[[-77 -28  71 -37]
 [-70 -67  55 -14]
 [-75 -48  78 -15]
 [-41 -40  76 -27]]
|
[[-77 -28]
 [-70 -67]]

[[ 94  74  -7]
 [-11 -60  67]]
|
[[ 94  74]
 [-11 -60]]

[[-57  56  66  -1]
 [-98 -15  22  -1]
 [-50  -4  17  -1]]
|
[[-57  56]
 [-98 -15]]

[[ 24 -83  70   8]
 [ 83  50 -91 -40]
 [-41 -88 -12 -10]]
|
[[ 24 -83]
 [ 83  50]]

[[  3  17 -43 -17 -96]
 [ 22  55  -1 -21 -10]
 [ 53  70 -61 -56 -20]
 [ 54  43  76  68 -47]
 [  3  16  39  26 -18]]
|
[[ 3 17]
 [22 55]]

[[  23  -81]
 [  65  -40]
 [  53 -103]
 [  15  -81]
 [  36  -80]]
|
[[ 23 -81]
 [ 65 -40]]

[[-27  12]
 [ 20 -79]
 [ 15 -55]]
|
[[-27  12]
 [ 20 -79]]

[[-65 -65 -18]
 [  9  90   3]
 [-28  11 -12]
 [ 15  46  21]]
|
[[-65 -65]
 [  9  90]]

[[-68  45  -2]
 [-34   3 -48]
 [ 11   5 -92]
 [-89 -64  27]]
|
[[-68  45]
 [-34   3]]
---
[[-28 -47 -13  55]
 [-32 -34  -4  53]
 [-14 -91 -33  67]
 [-13 -94 -33  68]]
|
[ 55  -4 -91 -13]

[[-83 -20 -26]
 [-95 -16 -31]]
|
[-26 -16]

[[-61  13 105]
 [-46 -69  23]]
|
[105 -69]

[[ 18 -11  77  46  33]
 [  2   2  16 -15   6]]
|
[ 33 -15]

[[-16  55  18]
 [ 20 -75  -4]
 [ 27 -10  16]
 [-16 -18 -11]]
|
[ 18 -75  27]

[[-35  69  66 -20]
 [ 21 -34  41 -77]]
|
[-20  41]

[[  72  -68   78   21]
 [ -83   27 -103  -21]]
|
[  21 -103]

[[  31  -40  -64]
 [  61  -85    3]
 [  47  -57  -30]
 [  28  -41   54]
 [  53  -69 -101]]
|
[-64 -85  47]
